Below are the code and all the weights of a small trained network. Each question names an input and a target symbol and asks about switching units off, where a switched-off unit gives its printed mean instead of its output.

import numpy as np


def w(rows, s, z=0):
    codes = np.array(rows[::2]) - 128.0
    scale = np.full(codes.shape[1], s)
    scale[-1] = z or s
    return codes * scale


def f(y):
    return y / 2 * (1 + np.tanh(0.7978845608 * (y + 0.044715 * y**3)))


def softmax(a):
    e = np.exp(a - a.max(-1, keepdims=True))
    return e / e.sum(-1, keepdims=True)


def log_softmax(a):
    a = a - a.max(-1, keepdims=True)
    return a - np.log(np.exp(a).sum(-1, keepdims=True))


def net(x, mask):
    ids = ['ΞΨΩαβελφ'.index(c) for c in x.split()]
    T = len(ids)
    res = E[ids] + P[:T]
    q, k, v = (res @ M[0].T for M in (Q, K, V))
    z = softmax(np.where(np.tri(T) > 0, q @ k.T / 4**0.5, -1e9)) @ v
    res = res + np.where(mask[0], z, O[0][:, -1]) @ O[0][:, :-1]
    y = f(res @ A[0][:, :-1].T + A[0][:, -1])
    res = res + np.where(mask[1:17], y, B[0][:, -1]) @ B[0][:, :-1]
    return log_softmax(res[-1] @ U[:, :-1].T + U[:, -1])


Q, K, V, O, A, B = {}, {}, {}, {}, {}, {}
E = w([
[166,223,244,77],'Ξ',
[172,84,202,229],'Ψ',
[81,209,91,236],'Ω',
[58,112,82,91],'α',
[49,133,51,129],'β',
[119,115,198,131],'ε',
[184,178,144,5],'λ',
[194,81,134,166],'φ',
],0.015)
P = w([
[115,91,125,104],'0',
[167,169,97,139],'1',
[93,119,147,105],'2',
[133,109,150,100],'3',
[181,197,63,142],'4',
[88,127,150,105],'5',
[151,104,155,102],'6',
[188,209,27,137],'7',
[84,135,154,109],'8',
[159,102,158,104],'9',
[195,221,5,142],'10',
[72,145,155,107],'11',
[166,99,163,105],'12',
],0.019)
Q[0] = w([
[3,54,170,175],'h1',
[214,87,153,61],'h1',
[212,119,78,155],'h1',
[88,243,7,203],'h1',
],0.0073)
K[0] = w([
[128,62,254,153],'h1',
[6,154,106,106],'h1',
[118,196,106,87],'h1',
[231,142,66,156],'h1',
],0.007)
V[0] = w([
[101,158,141,30],'h1',
[102,122,91,103],'h1',
[2,252,99,186],'h1',
[61,143,146,112],'h1',
],0.007)
O[0] = w([
[219,242,167,82,39],'h1',
[141,135,137,95,198],'h1',
[253,21,60,50,245],'h1',
[175,128,205,75,9],'h1',
],0.007,0.0012)
A[0] = w([
[97,76,182,163,199],'n1',
[102,160,128,86,143],'n2',
[64,166,111,195,80],'n3',
[125,46,87,180,167],'n4',
[161,186,84,134,175],'n5',
[181,116,110,190,177],'n6',
[182,95,154,71,125],'n7',
[102,219,109,178,117],'n8',
[144,180,86,145,74],'n9',
[119,177,95,162,95],'n10',
[59,63,210,69,6],'n11',
[85,163,68,149,180],'n12',
[134,105,184,193,17],'n13',
[115,95,122,121,125],'n14',
[47,110,126,69,85],'n15',
[106,4,102,162,130],'n16',
],0.016,0.011)
B[0] = w([
[57,129,119,73,215],'n1',
[165,164,100,147,157],'n2',
[181,150,92,88,204],'n3',
[160,178,135,120,233],'n4',
[143,89,126,122,226],'n5',
[114,131,122,92,242],'n6',
[98,138,117,151,217],'n7',
[111,88,126,182,205],'n8',
[71,126,161,111,173],'n9',
[107,141,160,133,174],'n10',
[203,131,247,131,142],'n11',
[147,140,163,156,252],'n12',
[190,60,122,192,132],'n13',
[132,142,138,158,135],'n14',
[154,59,91,101,168],'n15',
[91,106,124,177,196],'n16',
],0.016,0.011)
U = w([
[138,215,191,124,85],'Ξ',
[73,5,201,190,2],'Ψ',
[130,148,166,254,190],'Ω',
[172,45,163,84,150],'α',
[125,79,7,140,72],'β',
[118,121,224,101,44],'ε',
[167,225,70,24,49],'λ',
[24,181,117,84,235],'φ',
],0.0094,0.0051)

Each question gives the input, a string of symbols that net reads in full, and the target symbol t.
The units are the heads (4 rows each of Q, K, V and O) and the neurons (one row each of A and B). Each row of codes is followed by its name. A weight is (code - 128) times the scale printed after its matrix; where a second scale follows, it is the last column's (O, A, B and U).
mask holds one flag per unit, heads first, then neurons. A switched-off unit (its flag False) gives its mean, the last column of its rows in O or B, instead of its output. The means were averaged over made-up inputs and are rounded, as every weight is.
A unit's drop is (log p(t) with every unit on - log p(t) with that unit switched off) / (log p(t) with every unit on - log p(t) with every unit switched off).
The circuit of an input: a set's keep is (log p(t) with only the set's units on - log p(t) with every unit switched off) / (log p(t) with every unit on - log p(t) with every unit switched off). Starting from the 12 units with the biggest drops (on a tie, the unit counted first), units are removed one at a time, each time the one whose removal leaves the highest keep (on an exact tie, the one counted first), for as long as the keep stays at least 0.8.
circuit, biggest first: the units of the circuit, biggest drop first
top k neurons: the k neurons with the biggest drops, biggest first
drop when u is switched off: that unit's drop, to one decimal
input β φ β λ α φ α φ, target α: circuit, biggest first => (n5, n7)
input φ φ β φ φ φ φ λ α Ψ β, target Ψ: top 4 neurons => (n5, n9, n8, n4)
input φ α φ φ φ, target α: circuit, biggest first => (n5)
input φ β β β φ, target λ: top 3 neurons => (n8, n6, n4)
input φ Ω φ β α β φ α Ω, target Ω: top 3 neurons => (n8, n12, n3)
input φ α φ ε φ β α β φ φ Ψ, target λ: circuit, biggest first => (h1, n4)
input β α Ξ λ φ φ λ β φ φ φ α, target α: top 4 neurons => (n15, n11, n3, n8)
input α β φ φ φ, target λ: circuit, biggest first => (n8, n6)
input ε λ Ω α φ Ω Ω Ξ, target Ω: top 3 neurons => (n8, n1, n2)
input Ξ λ Ξ φ φ, target Ψ: circuit, biggest first => (h1, n8, n5, n9)
input φ φ φ Ω β β Ω λ β φ Ψ, target Ψ: top 3 neurons => (n8, n5, n9)
input α φ Ω φ φ φ β ε, target Ω: top 4 neurons => (n1, n8, n12, n15)
input φ φ φ φ λ α Ψ Ψ, target Ψ: circuit, biggest first => (n8, h1, n5, n9)
input β λ φ Ω λ φ φ φ Ω Ψ Ξ, target Ω: top 4 neurons => (n8, n2, n1, n15)
input Ψ Ξ ε, target ε: circuit, biggest first => (n11)
input α α φ α β Ω φ λ β β α, target Ψ: top 2 neurons => (n5, n9)
input β φ φ α Ξ φ Ψ φ α β α, target Ω: top 3 neurons => (n12, n8, n1)
input Ψ Ψ β Ω Ω φ Ω Ψ, target β: top 3 neurons => (n16, n6, n12)
input α β λ β, target λ: top 3 neurons => (n8, n16, n2)
input α φ φ β Ω λ φ α φ Ω φ β, target β: circuit, biggest first => (n15)
input ε α φ φ β β φ Ψ, target λ: drop when h1 is switched off => 1.2
input φ φ φ α Ω Ξ φ φ φ φ α, target Ω: drop when n12 is switched off => 0.5
input φ Ω β α φ φ φ α φ ε φ λ, target λ: drop when n16 is switched off => 0.2
